Each row is followed by one of two labels, saying whether the row has a hidden trait. Each part has a new trait and two new labels.
[   3    1   20   36  -21   10  -10  -34    4  -37   -5  100    0   -2
   22   25  -10    1   -7   21  -34    2   65   -1   -2   15  -24  -74
   -8   -3  -27    4  -13   29   -5   -2    2   -8  -11   10   14    4
  -48  -65   -1   15  -10  -99  -32   -1  -25   -2   -1   21  -17   75
   12  -33  -12   40  -39    8  -29    1   17    4  -31    5   37  -16
   20    7  -23  -27   -6   75   51  -22    1   21    6  -14   14   66
    1    2   27   30  -13   34   23  -11  -37  -16  -27   -3    5    8
   -2    7    7   -9   14   -9   -8    9   -6   -1  -22   -9   30  -15
   27   -3    0  -27   15  -16   21   11  -25   -5  -20   -1    1   -3
   -4   22   -4   48   -7    7   46  -22   22  -17   -7    8   18 -100
  -11  -12    3   10  -12   -7  100  -86  -20  -12   -1   -7  -54  -25
    9  -12    9  -20   -2] : J534
[  0  -1  -3 -12  -1  -1   3   1  -2   8   2 -12  -2   3 -17   9   0   1
   2  -4   9  -4 -11   0  -6   2   8  -2   1   1   8  -3  -2   0 -13  -1
   0   4  -8   2   4   1 -10   3  -2  -4   2   0   4   1  -3   1   7  -7
   5  -9  -3   8   4 -17   9   0  11  -5  -1  -4  15   1 -15   4  -1  -2
   1   6  -1 -36  -3   4   0   5   6   3   3   5  -4  -3   3  -5   1  -5
   9   0   3   1   3   0  -2  -5  -2   4   0  -1   0  -1  -2  -3   7   1
   4   3   3   4  -7  -3  -1   5   0   1  -7  -1   4   2   7  -2   0   2
  -3  -4   0  -5   4   1 -10   4   4   0  -3  -9  -3  11   5   4   3  -6
   3   2   1  24  -1   2   1   4   9   6   0  -1  -3   7   0] : J389
[  7  -1  -3 -11   2   5   2   6  -3   2   1  10  -1   1  -9  -2  -4   0
   2  -2   0 -12  -3   0  -8  10   1 -13  -3   1  -1   0  -3   8   3   0
   0   2  -8   1   0   1   2  13  -1  -2   3  -8  -2   0  -5   3  10  -4
  10  -2  -3   0   0  -4  -4   0   9   2  -1  -1  15   2   1   3   5  -3
   1   2  -3  -5  -1  -3  -2   4 -13   2   1   7   0   1  -6  -7   0   1
   4   7 -15   1   1  -1   0  -2   2  -1  -3  -7   5   8   1  -1  13   0
   2  -1   3   2  -4  -2   0   2   0   1  -3   1   3  -2   1  -4   1  -1
  -3   4   0  -5   2  -1   3   1   3  -2  -3  -5   0   7   3   4   2   1
  -3   5  15  -1  -1  -1   1  14   5   2  -2   2  -2   6   1] : J389
[ 19  -2  -6 -26   4  -6   6   8  -5  13   3 -20  -7   5 -29  11   1   1
   4 -11  22  -8 -24  -1 -13   1   9  -6   2   3  20  -3  -1  -3 -14  -4
   1   8 -12   2   4   2 -15  15  -3 -16   1   2  11   2  -3   2   9  -6
   6 -19  -5  20  10 -33  18  -3  14 -10  -3  -8  24   0 -30   7  -6  -2
  10  17  -2 -55 -10  12   3   5  11   8   1   3  -2  -6   2 -19   3  -5
   3   2  12   1   8   0  -4  -7  -2   5   0   2  -3  -7  -1  -5   8   1
   5   5  -2   8 -11  -6  -4  13  -2   2 -12  -1  12   3  18  -2  -1   3
  -6  -4   1 -15   8   0 -24   6   6   3  -5 -13  -8  35   7   9   3  -9
   7   8 -13  32   1   6   3   3  21  11  -1   1  -7  16   1] : J534
[ 18  -3 -13 -33   7  -4   8  21  -5  23   4 -45  -7   6 -32  -5   0  -1
   5 -19  23 -14 -36  -1 -10   8  15   6   2   4  21  -2   1  -7  -4  -6
   1  10  -9  -1  -3   1   1  33  -3 -20   3  43  22   2   2   3  10 -15
  18 -40  -8  30  11 -33  22  -5  24  -8  -8  -7  31  -3 -39  11  -7  -4
  16  25   0 -67 -25  15   3   0   3  12  -4 -16   2  -3  -8 -27   7 -14
  -2   6  11   8  14   0  -5  -7  -1   2  -2   4  -5  -2   3  -7  16   1
  14   5 -10  10 -18  -4  -4  19  -5   7 -14  -4  20   2  18  -1   0   2
  -5  -9   2 -27   9  -3 -29  13  -5   7  -3 -14 -12  94  11  10   3 -10
  10  11 -31  49   9   7   4  12  39  14  -3   5  -8  24   2] : J534
[  -9   -2   15   29  -19    9  -10  -35    3  -25   -4   56    2    0
   21   14   -4   -1   -6   14  -29   11   38    0    7   20  -18  -45
   -3   -1  -21    2  -10    7    4    0    2   -4   -3    6    7    1
  -22  -50   -1   20   -4  -17  -11   -1  -23   -4   -3    5   -8   39
   11  -27   -2   30  -21    5  -18    5   11    3   -6    4   19   -6
   15    0  -15  -23   -1   46   36  -18    3   14    3   -6   14   36
   -2    4   13   31   -5   17   17  -17  -33   -4  -12    3    4    2
  -10    4    5    4    5   -4   -4    4   -6    0  -11   -6   16   -3
    6    2    5  -13    8  -10   17    4  -14   -7  -19    3   -2   -3
    1    9   -5   32   -6   -3   34  -14   10  -11    0   12   12 -100
   -4   -9    2    1   -5  -10   39  -61   -7   -8   -1   -5  -32  -21
    7   -7    9  -17   -3] : J534
[ 10  -2  -2 -14   0   1   2   2  -3   6   1  -1  -3   3 -18   5  -1   0
   3  -5   6  -7  -7  -1  -8   9   2 -15  -1   2   3  -1  -2   2   0  -2
   1   5 -11   2   3   2  -8   9  -2  -6   0  -2   2   1  -7   2  10  -3
   8  -7   0  10   6 -13   4  -1  10  -4  -1  -4   8   1 -17   4   1  -2
   7   8  -2 -28   1   3   3   4  -1   5   4  10  -1  -2  -1  -9   1  -2
   4   3  -6   1   3   1  -2  -5  -4   1   1  -1   2   0   0  -3   9   1
   4   1   2   6  -7  -3  -3   3   0  -1  -2   0   6  -1   7  -2   0   1
  -4   1   0  -7   4  -2  -5   2   6  -1  -4  -7  -3  22   3   3   3  -4
   1   5   2   6   0   2   2  10  10   6   0   1  -3   6   0] : J389
[-10  -2   6  11  -9  12  -7 -19   2  -6  -1  38   5  -1  10  -1   0  -1
  -1  12 -16   4  10   1   1  19  -7 -29  -4  -1 -17   0   0   3  21   5
   0  -3  -8   1   0  -1  11  -6  -1  15   3   0  -8  -1 -11  -1  13  -6
   6  15   2 -24   1  16 -15   4  -3  11   3   4  21   4   9   4   7  -5
  -6 -14  -2  14  22 -15  -2   0 -21   3   7  14  -3   4  -4  19   0   3
   8  -5 -36   1  -4   5   3  -2  -6  -4  -1  -5  10  12   0   0   6   1
  -2  -3   5   2  -3   3   6  -4  -2  -4   5   1  -5  -9 -13  -1  -1  -4
   3   7  -5  20  -4  -8  28  -5   8  -4   1   9   9 -38   1  -5   2   3
 -10  -3   4 -27  -1  -5   0  19 -13 -20   1   2   5 -11  -2] : J534
[ 15  -3 -18 -42  11  -5   9  27  -6  36   6 -67  -2   3 -37 -12   5  -1
   7 -24  27 -15 -58   0 -13   5  18  29   3   4  25  -4   7 -13   6   0
  -1   9  -9  -5  -7  -1  28  61  -2 -20   9  46  22   1  10   5  22 -23
  23 -62 -10  25  15 -37  27  -5  29   0 -12  -7  53  -1 -33  17 -13  -7
  25  20  -1 -88 -34  15  -1  -9 -14  18  -3 -42  -4  -3 -20 -17   9 -27
 -11  12  13  13  20   4  -5 -10  -2  -4  -5   0  -2  10   5  -9  18   3
  18   7 -18  17 -24  -1  -2  21 -14  11 -20  -7  23  -5  22  -4   0   2
  -2 -12   2 -35   9  -8 -34  16  -5   9  -1  -9 -13 100  12  12   2  -9
   4  14 -63  58  14   8   3  25  47  21  -7  11 -10  25   2] : J534
[-26  -1   3  10  -8   9  -4 -10   1  -6  -2  10   4   1   4   7   0   0
  -1   7  -7  10   6   1   6   5  -3 -10   0  -2  -6  -3  -2  -2  -6   7
   0  -4   5   1   4  -1  -3 -16  -1  16   6  21  -4   0  -6  -3   4 -12
   2  10   2 -12  -3  12  -1   3   1   7   3   1  14   2   7   1   4  -5
 -11  -9   1   7  10  -9  -3   6  -3  -5   5   7  -6   3  -1  16  -1   1
  15  -6 -10   0  -3   2   2  -2  -3  -3  -3  -1   5  10  -1   0   4  -1
  -1  -2   4  -2  -3   3   7  -4   1  -2   4   0  -5  -2 -12  -1  -1  -2
   4   3  -2  13  -4  -2  13  -2   2  -4   2   0   2 -23   2  -4   1   0
  -3  -8  15 -21  -2  -2  -1   4 -11  -8   1  -1   4  -9  -1] : J389
